Below are the code and all the weights of a small trained network. Each question names an input and a class and asks about switching units off, where a switched-off unit gives its printed mean instead of its output.

import numpy as np


def w(rows, s, z=0):
    codes = np.array(rows[::2]) - 128.0
    scale = np.full(codes.shape[1], s)
    scale[-1] = z or s
    return codes * scale


def norm(h):
    return h / np.sqrt((h * h).mean(-1, keepdims=True) + 1e-5)


def f(y):
    return np.maximum(y, 0)


def log_softmax(a):
    a = a - a.max(-1, keepdims=True)
    return a - np.log(np.exp(a).sum(-1, keepdims=True))


def net(x, mask):
    res = np.array(x, float).reshape(1, 8) / 4 @ E
    u = 0
    for l in range(2):
        y = f(norm(res) @ A[l][:, :-1].T + A[l][:, -1])
        res = res + np.where(mask[u : u + 11], y, B[l][:, -1]) @ B[l][:, :-1]
        u += 11
    return log_softmax(norm(res)[-1] @ U[:, :-1].T + U[:, -1])


A, B = {}, {}
E = w([
[67,93,166,135,145,94,209,178,84,110],'x0',
[77,179,72,229,101,93,102,158,76,233],'x1',
[64,153,96,124,3,124,154,159,220,53],'x2',
[74,122,80,83,148,110,137,59,116,129],'x3',
[94,149,182,190,190,44,65,92,176,69],'x4',
[126,124,128,125,130,127,131,129,130,126],'x5',
[127,133,128,122,131,130,128,134,125,130],'x6',
[180,127,101,105,92,29,113,134,80,99],'x7',
],0.0025)
A[0] = w([
[151,96,120,121,197,130,110,132,101,162,253],'0.n0',
[140,95,146,126,140,134,117,134,115,141,86],'0.n1',
[130,103,129,106,189,133,89,151,97,161,22],'0.n2',
[122,130,164,205,152,46,105,97,182,118,95],'0.n3',
[102,122,197,137,114,92,190,188,71,113,120],'0.n4',
[134,132,74,142,81,155,146,147,66,167,119],'0.n5',
[38,133,22,81,174,115,157,24,105,125,69],'0.n6',
[73,156,101,113,64,132,125,175,159,93,181],'0.n7',
[52,64,130,207,166,253,134,94,171,144,74],'0.n8',
[208,148,147,217,120,138,133,231,152,139,94],'0.n9',
[205,129,179,171,140,140,132,206,153,104,82],'0.n10',
],0.0043,0.0042)
B[0] = w([
[124,162,156,153,66,133,185,74,182,63,254],'0.n0',
[112,149,126,144,112,119,141,100,124,132,134],'0.n1',
[138,151,151,173,118,134,189,56,108,146,137],'0.n2',
[83,168,82,69,170,216,118,125,56,64,184],'0.n3',
[137,114,67,97,183,127,106,67,206,165,175],'0.n4',
[92,156,148,111,204,156,86,114,107,20,178],'0.n5',
[117,58,247,98,57,131,45,142,126,181,177],'0.n6',
[174,141,197,163,166,141,169,41,94,148,205],'0.n7',
[195,241,156,44,129,4,135,202,118,133,178],'0.n8',
[59,84,175,30,103,112,83,58,113,161,165],'0.n9',
[52,87,134,72,100,105,89,64,95,172,158],'0.n10',
],0.0043,0.0049)
A[1] = w([
[184,99,66,93,99,1,106,109,54,82,1],'1.n0',
[131,180,169,63,151,121,147,17,133,81,192],'1.n1',
[179,115,182,148,75,124,120,124,91,149,98],'1.n2',
[49,140,89,149,8,112,158,152,206,56,88],'1.n3',
[100,88,128,132,158,101,204,131,162,150,103],'1.n4',
[86,93,163,145,180,91,140,152,81,101,99],'1.n5',
[183,172,118,147,70,178,44,105,186,108,117],'1.n6',
[51,84,170,122,157,108,202,183,112,107,145],'1.n7',
[198,97,145,159,214,131,135,124,73,174,56],'1.n8',
[48,185,69,233,112,112,82,166,59,245,124],'1.n9',
[163,99,68,52,79,223,204,163,66,182,111],'1.n10',
],0.0045,0.0022)
B[1] = w([
[94,254,224,79,194,215,157,209,244,212,149],'1.n0',
[110,92,76,193,61,137,157,232,86,160,255],'1.n1',
[49,122,120,159,141,130,136,115,141,139,142],'1.n2',
[219,154,219,177,213,171,136,31,10,207,143],'1.n3',
[178,129,60,156,117,118,72,146,146,170,139],'1.n4',
[167,155,80,105,89,174,64,93,142,149,144],'1.n5',
[118,86,62,98,213,62,157,115,126,183,160],'1.n6',
[197,147,35,104,144,121,39,85,156,180,152],'1.n7',
[142,199,168,165,55,144,164,21,129,125,136],'1.n8',
[205,5,148,52,108,156,198,181,192,8,158],'1.n9',
[53,170,153,212,202,34,18,112,143,31,152],'1.n10',
],0.0041,0.0099)
U = w([
[188,165,190,195,125,155,198,1,72,156,147],'0',
[186,45,147,82,128,151,178,152,175,30,123],'1',
[58,186,113,154,186,127,36,114,96,27,113],'2',
[135,234,182,66,145,118,153,193,169,192,108],'3',
[72,55,193,68,82,122,54,83,105,195,63],'4',
[170,104,2,122,172,109,99,88,168,211,41],'5',
[115,110,97,169,109,131,144,179,108,140,253],'6',
[108,111,100,159,101,128,159,191,107,146,186],'7',
],0.0086,0.0022)

Each question gives the input, the list of numbers given to net, and the class t.
The units are the neurons (one row each of A and B). Each row of codes is followed by its name. A weight is (code - 128) times the scale printed after its matrix; where a second scale follows, it is the last column's (A, B and U).
mask holds one flag per neuron, layer by layer. A switched-off neuron (its flag False) gives its mean, the last column of its row in B, instead of its output. The means were averaged over made-up inputs and are rounded, as every weight is.
A unit's drop is (log p(t) with every unit on - log p(t) with that unit switched off) / (log p(t) with every unit on - log p(t) with every unit switched off).
The circuit of an input: a set's keep is (log p(t) with only the set's units on - log p(t) with every unit switched off) / (log p(t) with every unit on - log p(t) with every unit switched off). Starting from the 12 units with the biggest drops (on a tie, the unit counted first), units are removed one at a time, each time the one whose removal leaves the highest keep (on an exact tie, the one counted first), for as long as the keep stays at least 0.8.
units of the circuit, in order: the units of the circuit, biggest drop first
top k neurons: the k neurons with the biggest drops, biggest first
top k neurons in layer l: the k neurons of layer l with the biggest drops, biggest first
input [-4,6,6,-8,1,4,2,7], class 4: top 3 neurons	[0.n9 0.n0 0.n8]
input [-3,7,8,7,8,6,2,1], class 0: units of the circuit, in order	[1.n3]
input [-1,-6,0,3,2,-4,8,5], class 7: top 4 neurons	[1.n1 0.n8 1.n9 1.n7]
input [-8,8,4,7,-2,6,-2,8], class 1: top 4 neurons in layer 0	[0.n0 0.n8 0.n9 0.n4]
input [-5,-4,1,-2,2,6,7,-3], class 7: top 4 neurons	[1.n1 1.n7 0.n4 1.n9]
input [5,-7,2,1,-8,-4,6,-3], class 2: units of the circuit, in order	[1.n10 1.n9]
input [4,1,-6,-6,-2,-3,-2,7], class 3: top 2 neurons in layer 0	[0.n7 0.n6]
input [-2,-4,5,8,0,-1,1,-3], class 4: top 2 neurons	[0.n6 0.n0]
input [8,-7,-1,-5,1,-6,6,8], class 3: top 2 neurons in layer 1	[1.n0 1.n9]
input [-4,-5,-1,4,-7,0,6,6], class 2: top 2 neurons in layer 1	[1.n10 1.n9]
input [8,-5,3,7,-5,3,-8,2], class 5: top 4 neurons	[1.n7 1.n4 0.n0 0.n4]
input [1,8,-8,3,-7,6,-7,0], class 0: top 3 neurons	[1.n8 1.n1 0.n2]
input [-2,8,-2,1,-1,6,4,8], class 1: top 2 neurons	[1.n9 0.n8]
input [7,-3,8,-7,8,-4,-7,-3], class 0: units of the circuit, in order	[1.n3]
input [-6,-3,2,8,-7,8,1,5], class 4: top 2 neurons	[0.n6 0.n3]
input [3,1,7,-8,-2,-7,-8,-1], class 4: top 2 neurons	[0.n9 0.n0]
input [7,-1,0,7,2,6,-7,0], class 4: top 2 neurons	[0.n6 1.n6]
input [-6,0,-3,3,-1,0,-7,-3], class 7: top 3 neurons in layer 0	[0.n0 0.n4 0.n8]
input [7,-4,0,7,3,6,-6,2], class 4: top 2 neurons in layer 1	[1.n6 1.n9]
input [0,1,4,3,1,1,-2,6], class 3: units of the circuit, in order	[1.n0]
input [3,7,-7,7,1,5,-6,-8], class 3: top 3 neurons in layer 0	[0.n8 0.n7 0.n6]
